Each row has a hidden stage along a path, written after it and counted from one end. A new block has a new path.
22,97,-174,0,351,-20,407,367,-99,62,29,212,81,107,162,-209,-133,96,-357,244,-81,-177,58,70,138,12,195,4,71,-68,-83,-222,-18,-34,-201,-120,12,79,65,-74,-241,-410,33,158,-439,35,65,-106,-50,-255,154,-144,114 => 27
106,-130,-386,-19,502,-279,444,9,243,117,-674,227,-200,-169,104,-90,159,-297,77,-204,-199,-50,-154,86,381,-216,58,-165,38,-80,-112,-41,134,415,421,-146,354,-7,-318,287,-277,28,-541,-555,-4,-155,195,42,343,148,-183,376,-146 => 42
-315,-158,-168,-355,-185,-251,-82,148,-6,436,10,-392,50,186,-487,25,13,273,438,28,209,19,89,-55,-149,-453,329,309,98,366,245,196,-442,-164,3,212,-108,-27,-198,-450,-336,-284,19,-46,-60,-232,474,-53,-352,-200,281,-455,-59 => 43
239,599,-106,-112,18,-186,197,238,305,-253,-299,22,-327,297,16,398,329,-107,162,171,78,54,293,171,14,-50,19,-252,-46,173,-290,-314,-105,-52,94,-129,-167,-67,-160,198,176,15,-158,-120,157,338,-65,300,-101,-166,101,522,253 => 33
98,-28,-527,-163,211,72,-36,-77,558,158,-426,74,205,36,203,256,-163,120,338,-227,-344,-94,-25,-52,511,-6,-191,82,-56,-65,-67,-21,-224,633,142,-391,71,-74,27,-60,-88,-205,254,-135,-9,-205,179,-538,457,-225,-201,-84,-26 => 15
72,-83,-397,-8,539,-289,412,47,156,141,-728,205,-182,-180,109,-91,179,-318,35,-196,-167,4,-105,38,400,-191,70,-201,39,-30,-173,-30,107,391,432,-160,365,-24,-304,314,-276,26,-554,-496,-58,-138,146,67,376,149,-224,382,-125 => 24
182,359,-354,3,77,-23,682,263,144,-82,194,50,-44,12,291,19,166,165,-77,74,-333,-310,-53,230,199,-43,240,13,-113,82,-170,-111,91,-177,-482,-204,306,-86,-181,-518,-366,-595,52,126,8,-129,29,-119,-83,-157,170,12,310 => 5
64,-192,-157,-98,-143,179,333,-199,-90,338,45,-178,-149,-175,138,111,-61,-217,82,328,-342,2,217,51,-111,-117,140,-115,82,176,-74,-495,315,-261,164,67,193,-202,123,4,122,280,-349,-626,161,124,94,384,70,-167,86,68,250 => 40
94,-122,346,-166,-374,16,-294,-87,-287,-158,-335,112,-20,409,-56,-135,-273,-19,-111,34,448,-399,332,-20,-161,-136,-554,-306,434,-304,336,-276,-220,41,118,497,23,-99,126,116,128,-49,-59,-284,150,673,120,196,-167,-95,402,-46,-62 => 41
125,-94,-458,60,305,-182,248,42,458,141,-636,147,103,13,333,-25,53,-51,189,-172,-280,-164,-214,-8,545,-141,-124,-12,33,-105,-42,23,-184,627,397,-186,178,14,-251,282,-209,-49,-107,-442,59,-174,127,-528,493,-52,-176,266,-69 => 21
121,451,-193,-39,-197,-18,653,289,113,-176,173,-141,-50,-84,273,282,454,98,29,-15,-379,-265,-32,174,91,138,152,51,-150,175,-243,-129,-10,-274,-509,-109,428,-233,-277,-620,-407,-491,-40,376,229,-65,-89,-258,24,-45,121,185,385 => 0
-177,-129,-499,-39,-241,56,137,-53,83,670,148,-208,-297,58,182,-110,-148,171,267,318,16,-176,203,-145,-92,-131,353,-25,254,336,173,-295,-69,-261,65,134,111,157,-170,-38,-12,203,98,-625,199,135,48,344,-420,-274,376,-176,124 => 10
-133,-494,366,-42,285,270,229,-65,-78,-222,150,61,95,206,-10,475,309,114,216,-204,-275,233,-514,-525,-183,14,111,-236,289,-492,106,456,404,-142,218,387,317,-289,51,57,390,88,-255,-264,-312,-88,54,-7,15,-410,151,352,-203 => 2
151,-102,-384,-15,440,234,-46,-176,-73,124,-254,121,-241,-278,-90,58,-161,-145,-287,-321,433,296,271,-126,103,198,144,4,83,88,-327,-158,380,148,16,-12,192,-230,150,163,-31,65,-141,344,-495,-17,-126,475,70,-27,18,-141,-1 => 29
-127,-553,391,52,320,192,-147,378,-193,-47,128,126,227,318,111,313,91,140,212,9,-236,159,-261,-695,-231,184,251,-234,536,-309,202,404,186,-134,186,235,217,-7,-69,10,236,-31,-69,-143,-458,-227,-217,-100,10,-546,-13,264,-300 => 19
276,-176,-270,128,120,293,-179,-207,-253,272,-6,77,-78,-187,-2,85,-196,-276,-394,-319,540,447,322,-145,127,212,106,204,106,-11,-314,-173,235,80,-107,212,63,-119,145,-58,59,-10,135,524,-548,-71,-103,443,-85,-54,193,-272,59 => 29
-22,-429,308,-100,124,295,383,-311,-156,-193,51,-112,81,35,-117,498,222,-25,22,-73,-353,288,-241,-195,-142,-206,-7,-191,40,-314,-84,130,506,-247,229,372,353,-539,237,17,254,90,-505,-368,-148,64,145,168,212,-280,116,348,36 => 35
247,574,-90,-140,15,-185,194,200,350,-271,-283,37,-335,296,-7,413,315,-110,195,149,56,38,281,181,7,-63,17,-224,-67,151,-261,-319,-111,-37,105,-153,-175,-58,-159,186,187,13,-139,-141,172,312,-30,289,-106,-162,111,506,232 => 39
15,-415,244,-134,58,283,395,-351,-144,-85,53,-144,42,-84,-98,450,159,-128,67,12,-433,243,-142,-75,-146,-226,11,-157,12,-198,-82,-19,492,-215,234,281,312,-507,252,-22,210,130,-536,-458,-45,26,207,203,258,-221,74,260,85 => 38
331,-233,-94,51,-195,292,-225,-192,-257,331,162,82,16,-159,59,183,-172,-447,-325,-291,431,422,181,-108,142,153,23,320,56,-162,-121,-196,124,90,-122,371,-116,4,-15,-217,149,19,290,459,-516,-109,37,392,-230,11,355,-227,68 => 46
-250,-464,184,-403,-271,-398,-109,274,-317,178,-83,-544,280,260,-592,-330,-205,284,310,127,-42,-261,-40,80,-122,14,-220,177,110,293,126,-36,94,150,-169,38,-365,-11,-104,-113,-148,188,-27,327,-57,-83,359,-575,211,-247,1,-268,40 => 39
54,-387,348,-49,227,102,-424,652,-211,109,72,222,225,267,150,218,-75,-90,365,153,-207,41,67,-504,-257,237,219,-247,716,-108,315,174,-70,20,107,40,64,170,-122,-196,104,-187,23,-152,-362,-315,-178,-31,-19,-463,-188,63,-292 => 18
-74,-156,410,-120,-376,-120,-269,-168,-477,-157,-416,58,39,541,-65,-239,-255,52,-241,43,425,-365,376,-238,-63,-49,-569,-327,297,-339,159,-271,-240,-121,137,392,139,-20,159,215,242,7,48,-200,101,789,35,145,-98,-140,389,-19,-57 => 32
53,-168,-151,-72,-134,165,294,-147,-166,353,28,-203,-104,-185,173,88,-47,-218,66,361,-321,13,239,19,-104,-110,143,-135,111,236,-74,-468,274,-272,175,70,198,-217,118,36,98,268,-347,-615,132,115,47,345,110,-172,62,67,282 => 27
-21,374,-12,-36,-421,32,675,311,93,-122,100,-285,-83,-45,176,476,517,71,-73,34,-428,-176,75,133,-48,242,141,113,-187,127,-341,-287,-106,-418,-421,91,397,-245,-279,-680,-448,-363,-194,642,339,104,-151,-248,33,-29,161,347,385 => 10
-123,-222,742,-45,-26,-121,-141,-343,16,-568,95,182,-217,-248,86,75,-20,126,-121,121,8,-461,160,-214,-194,142,149,195,-224,229,327,11,-438,41,236,-302,60,85,-116,517,-216,-134,281,182,-38,-3,-170,-479,352,83,407,-75,-16 => 15
-487,-504,-308,-112,-167,245,-305,99,-447,342,71,-480,-135,-22,-482,247,-121,190,89,122,-244,9,-24,34,-234,116,-187,-205,233,152,-9,40,464,443,-491,134,-556,85,-78,-247,-98,461,-416,107,94,68,209,-67,75,-436,264,-10,-450 => 45
-491,-560,-277,-133,-197,158,-245,87,-432,359,116,-527,-125,20,-516,179,-118,232,174,101,-263,-46,-79,61,-249,178,-231,-170,279,117,36,38,456,455,-500,139,-547,119,-96,-252,-80,499,-377,170,145,29,296,-184,80,-438,274,-41,-398 => 8
-186,280,154,-147,-448,43,556,404,37,-47,-19,-295,-74,-35,36,573,526,-31,-117,31,-373,-84,136,23,-149,420,66,153,-127,35,-330,-427,-245,-401,-272,192,321,-213,-249,-577,-400,-167,-275,839,257,250,-142,-276,48,10,121,421,288 => 12
76,130,109,-657,-354,11,-369,9,111,148,-172,-5,97,-182,97,319,-246,-151,163,127,-25,52,94,-170,266,66,-121,-32,-248,20,145,-149,-8,70,15,-85,-352,-2,-101,-126,275,-12,497,298,-569,157,165,313,-74,56,88,-246,373 => 26
-258,266,248,-228,-465,18,461,478,-32,-35,-74,-320,-30,17,-51,606,519,-52,-142,71,-302,-50,198,-16,-201,459,-24,145,-85,32,-282,-506,-336,-418,-195,253,289,-236,-231,-468,-393,-82,-305,863,204,376,-156,-301,57,14,117,489,284 => 19
-236,-410,237,-443,-273,-422,-107,259,-265,138,-95,-517,290,254,-591,-312,-171,269,343,99,-3,-259,-40,41,-127,-62,-141,232,60,305,153,10,-5,68,-106,40,-328,-44,-119,-155,-144,97,9,314,-86,-131,380,-542,162,-210,11,-310,56 => 41
-370,-479,-24,-345,-250,-221,-149,219,-379,234,14,-566,112,162,-550,-172,-118,278,369,66,-137,-248,-161,58,-180,210,-321,-13,244,195,132,6,304,337,-353,55,-444,66,-128,-121,-35,434,-132,295,65,-32,366,-511,161,-318,104,-179,-106 => 2
-48,-140,375,-146,-353,-83,-230,-198,-348,-178,-334,126,-45,494,-34,-197,-227,27,-126,-33,400,-437,267,-199,-105,1,-552,-307,352,-427,264,-246,-249,-30,117,387,89,41,117,170,285,25,77,-202,152,699,137,127,-188,-119,463,-55,-98 => 6
-43,377,58,-40,-424,-14,576,394,-52,-103,24,-326,8,-34,158,434,495,61,-150,104,-349,-113,178,89,-48,274,94,90,-159,204,-379,-320,-143,-460,-390,105,406,-278,-230,-592,-487,-358,-204,714,243,178,-238,-271,114,-27,86,339,435 => 27
7,-388,267,-116,104,268,412,-315,-182,-140,42,-136,72,-26,-105,467,208,-95,28,-12,-385,269,-164,-111,-143,-228,-11,-180,33,-235,-90,25,477,-253,240,326,359,-545,252,13,207,98,-552,-434,-88,57,178,181,251,-241,90,324,95 => 32
340,-214,-100,67,-135,269,-268,-143,-331,342,132,68,56,-131,24,138,-201,-415,-371,-256,482,467,290,-115,163,148,26,297,80,-83,-182,-192,95,65,-140,329,-61,-54,43,-213,111,-53,290,494,-565,-83,-10,396,-171,-15,269,-255,95 => 28
223,609,-149,-85,17,-151,216,123,378,-255,-348,18,-393,231,104,405,320,-99,222,145,13,30,220,124,26,-22,73,-304,-85,140,-331,-250,-18,-4,122,-174,-249,-3,-143,212,286,81,-140,-88,179,277,-49,351,-94,-179,117,450,256 => 14
267,-163,18,-176,-359,203,-268,-148,-216,325,168,23,98,-160,43,296,-178,-415,-214,-172,244,354,165,-86,208,88,-67,285,-75,-158,1,-189,8,48,-148,300,-170,4,-91,-340,139,-61,397,448,-529,-54,150,343,-216,54,346,-207,191 => 18
-328,-127,-211,-284,-183,-232,-89,172,-56,472,8,-387,42,212,-411,-16,6,314,363,84,258,23,147,-103,-119,-436,342,261,128,411,211,182,-465,-214,-3,227,-43,-36,-192,-393,-343,-289,51,-83,-66,-144,370,-24,-359,-224,284,-423,-31 => 31
-110,-512,370,-96,206,300,292,-197,-121,-229,97,-35,125,157,-97,521,252,80,127,-180,-319,256,-425,-386,-180,-130,30,-211,160,-433,57,330,475,-203,251,430,347,-422,131,48,287,84,-387,-337,-247,-18,88,55,106,-361,171,382,-115 => 46
-42,-60,249,-213,-340,-27,274,-12,41,363,-186,187,-183,350,-107,-298,-48,-120,152,-264,67,-51,-41,-30,479,-172,109,-35,-254,214,-318,114,-153,285,13,98,63,92,-254,-225,135,-223,619,21,25,397,-8,170,-169,179,-126,-116,-171 => 9
194,573,-113,-203,37,-155,244,202,375,-264,-197,58,-368,300,-55,478,377,-119,275,38,24,13,187,163,-21,-3,5,-205,-32,63,-201,-287,-133,-23,54,-132,-123,-57,-203,85,210,20,-125,-111,203,271,57,263,-192,-151,162,526,177 => 6
-138,346,148,-528,-83,-37,196,495,276,-136,-81,41,-177,280,-286,608,381,-110,200,-64,-62,-66,116,23,-120,332,-188,12,42,-90,19,-473,-402,-37,-4,42,68,-159,-260,-85,-12,77,-73,276,67,460,69,-122,-176,-42,112,612,34 => 2
-255,-316,417,-16,-98,204,-389,-201,-2,-440,53,35,-252,-261,-113,181,-18,56,-185,53,-23,-390,37,-344,-201,-8,242,269,-309,277,182,116,-263,176,87,-190,-307,-85,-265,254,19,173,29,23,-11,-64,-184,-318,247,-68,380,128,-461 => 11
-120,-532,350,-69,250,314,321,-216,-55,-225,117,2,78,159,-88,544,277,95,155,-218,-334,262,-465,-413,-180,-92,66,-204,191,-509,59,375,452,-172,251,426,355,-398,125,14,332,78,-380,-300,-240,-56,135,49,77,-375,179,376,-157 => 8
129,-155,-423,94,303,-189,334,-31,485,121,-614,182,-11,-29,330,-7,112,-115,188,-206,-289,-171,-294,17,491,-159,-90,-26,53,-200,3,36,-127,621,443,-103,187,58,-317,302,-188,22,-216,-508,118,-192,190,-436,424,1,-86,337,-117 => 13
-91,-70,544,-251,-119,-187,373,-232,7,91,-39,247,-239,136,-68,-30,6,54,166,-113,-14,-15,101,153,229,13,0,-179,-113,133,-65,85,-212,231,54,-27,302,200,13,51,-274,-476,521,259,-23,395,84,-5,42,219,41,-299,127 => 41
-478,-428,-266,-42,-84,447,-427,29,-312,193,54,-311,-242,-174,-435,447,-13,43,-36,28,-184,81,-16,-127,-231,-26,56,-69,46,188,-42,156,270,432,-354,106,-574,-35,-159,-251,-34,395,-444,0,33,-21,91,61,43,-360,305,111,-683 => 46
-49,-66,236,-193,-323,-30,185,53,-67,399,-220,138,-97,356,-109,-346,-93,-110,75,-210,116,2,23,-78,508,-188,111,-37,-265,310,-365,115,-138,257,11,88,38,59,-234,-172,113,-216,633,42,-78,405,-101,165,-111,145,-177,-119,-142 => 21
112,394,-177,11,-209,0,711,269,102,-136,154,-171,-55,-4,242,268,353,157,-87,65,-404,-242,61,212,78,75,189,44,-187,174,-308,-202,30,-363,-486,-68,417,-215,-227,-630,-466,-531,-80,400,223,-6,-127,-176,16,-102,153,214,418 => 13
-146,329,147,-111,-463,14,538,444,-43,-58,-10,-331,-13,-18,90,526,521,-7,-138,94,-369,-94,195,26,-128,374,67,119,-126,135,-349,-418,-239,-466,-305,164,370,-250,-243,-575,-445,-233,-254,784,258,250,-222,-284,89,-13,89,418,364 => 20
-258,-418,179,-448,-250,-380,-80,229,-230,147,-74,-505,232,232,-600,-282,-156,253,388,35,-45,-290,-101,61,-132,15,-185,214,90,245,160,4,25,167,-139,26,-362,-19,-129,-167,-94,173,-3,340,-29,-146,435,-573,155,-211,34,-288,9 => 8
-268,-116,-533,-39,-230,7,22,28,43,659,122,-283,-249,135,56,-105,-123,308,271,265,150,-155,211,-188,-109,-223,387,21,261,412,202,-127,-188,-267,1,184,80,140,-230,-116,-150,78,111,-517,151,89,47,274,-475,-313,424,-229,46 => 16
89,-133,326,-178,-328,49,-272,-127,-233,-162,-302,148,-52,383,-31,-92,-257,-26,-42,-31,395,-409,263,-48,-158,-72,-546,-316,456,-369,357,-237,-204,92,120,464,31,-72,122,94,188,-29,-27,-259,156,609,162,177,-174,-101,408,-56,-83 => 9
-99,-73,403,-250,-227,-92,322,-137,31,250,-79,226,-238,213,-91,-139,-34,-3,188,-191,22,-54,30,89,326,-78,57,-126,-147,176,-126,127,-221,286,16,51,190,173,-120,-117,-141,-401,586,166,12,388,70,78,-89,213,-1,-262,-21 => 12
-287,-120,-486,-87,-219,-58,9,38,38,620,123,-317,-192,167,-89,-33,-63,325,308,213,194,-67,199,-144,-137,-321,394,96,238,383,215,-35,-263,-278,-16,228,59,108,-210,-226,-228,-47,65,-438,117,20,172,233,-499,-308,438,-296,8 => 42
-333,-156,-331,-238,-205,-149,-85,97,9,551,72,-354,-71,197,-325,-6,-50,334,361,129,242,-12,162,-116,-142,-414,364,210,172,380,254,105,-392,-219,-14,236,-38,40,-203,-346,-293,-186,67,-244,0,-79,335,106,-457,-262,376,-401,-55 => 39
-101,326,147,-508,-70,-36,127,518,224,-118,-133,6,-112,337,-314,592,271,-86,110,16,-30,-26,237,35,-115,222,-179,3,24,-34,-4,-509,-396,-107,34,58,36,-193,-219,-72,-64,20,-105,238,0,469,18,-47,-152,-97,101,626,76 => 18
-144,311,125,-87,-446,32,562,393,15,-90,3,-322,-48,-39,97,531,521,26,-137,68,-366,-117,143,35,-138,368,85,136,-136,99,-333,-383,-213,-435,-306,174,339,-239,-249,-561,-437,-221,-263,797,266,219,-196,-297,76,-18,137,405,346 => 16
-414,-430,-56,-5,-87,445,-503,-30,-255,-29,26,-223,-230,-225,-375,395,-30,46,-177,66,-117,-11,46,-238,-217,-72,135,46,-104,245,-31,168,133,341,-229,29,-522,-149,-172,-113,10,342,-370,-11,-25,-8,-45,-8,154,-295,286,162,-684 => 36
170,-17,96,-521,-368,77,-277,-81,31,234,9,54,88,-202,67,352,-216,-315,52,-8,-8,183,80,-100,265,46,-82,123,-225,-110,121,-179,19,64,-54,40,-260,42,-125,-286,213,-65,472,305,-555,28,235,360,-161,94,192,-236,282 => 43
272,-209,39,-173,-334,205,-231,-148,-178,324,213,64,75,-157,55,298,-174,-439,-163,-168,175,328,120,-89,176,112,-36,289,-38,-220,39,-193,21,59,-135,278,-175,53,-97,-364,182,-45,384,399,-501,-105,200,336,-237,37,346,-207,147 => 11
-387,-558,-44,-272,-289,-154,-179,195,-443,283,-18,-595,100,185,-564,-169,-218,302,228,150,-156,-214,-72,105,-181,150,-345,-63,225,218,75,-54,393,343,-371,108,-491,83,-91,-94,-109,456,-208,249,77,69,287,-426,195,-362,129,-129,-144 => 43
326,-214,-58,24,-249,250,-276,-172,-328,351,176,42,72,-130,45,188,-193,-428,-331,-235,415,430,250,-93,171,123,-22,299,45,-127,-107,-186,56,65,-163,355,-116,-2,-10,-270,118,-55,340,483,-529,-83,54,375,-208,3,347,-250,127 => 21
229,711,-198,-97,5,-149,201,149,389,-265,-341,38,-433,149,183,401,436,-148,325,97,44,20,121,86,35,51,80,-346,-43,148,-323,-172,-2,59,74,-187,-273,8,-183,203,381,136,-112,-80,194,252,-35,353,-134,-134,95,397,245 => 0
-196,-260,627,-41,-77,-9,-351,-213,-53,-526,43,77,-162,-247,-15,53,-43,122,-184,139,70,-459,147,-321,-196,35,194,266,-273,358,292,71,-430,66,198,-254,-116,-42,-205,462,-145,3,190,90,-73,-22,-246,-470,345,16,370,13,-204 => 22
-254,285,208,-187,-444,29,474,459,-29,-36,-90,-310,-30,-7,-14,596,521,-44,-178,64,-305,-44,199,-17,-165,455,-3,149,-110,42,-323,-487,-335,-400,-210,228,294,-232,-220,-473,-411,-113,-297,885,198,359,-176,-312,82,14,111,464,281 => 20
4,-149,346,-137,-368,-25,-252,-192,-327,-160,-353,110,-45,458,-37,-162,-265,11,-140,-17,406,-423,307,-128,-119,-56,-568,-320,376,-387,278,-269,-224,4,127,439,71,-16,124,153,220,10,10,-236,170,698,121,169,-164,-113,451,-33,-82 => 12
-48,-45,336,-234,-305,-77,255,-31,21,299,-173,189,-166,312,-111,-233,-57,-54,118,-179,81,-11,49,20,436,-159,79,-70,-246,246,-274,97,-183,252,19,65,113,97,-176,-141,-4,-319,614,90,-30,445,-29,142,-102,187,-111,-165,-74 => 39
-379,-570,-13,-261,-272,-156,-175,190,-438,253,4,-593,124,184,-547,-146,-213,320,204,191,-173,-194,-67,82,-188,140,-326,-53,216,199,80,-48,387,297,-350,104,-476,60,-69,-74,-95,439,-214,240,42,62,283,-434,213,-384,131,-115,-117 => 39
156,-152,-388,-16,429,267,-28,-256,-24,131,-226,145,-267,-268,-109,75,-180,-151,-253,-394,418,306,220,-120,104,195,149,28,65,18,-329,-132,428,187,2,2,169,-189,164,116,12,74,-105,354,-479,-51,-77,500,27,-30,51,-190,-52 => 43
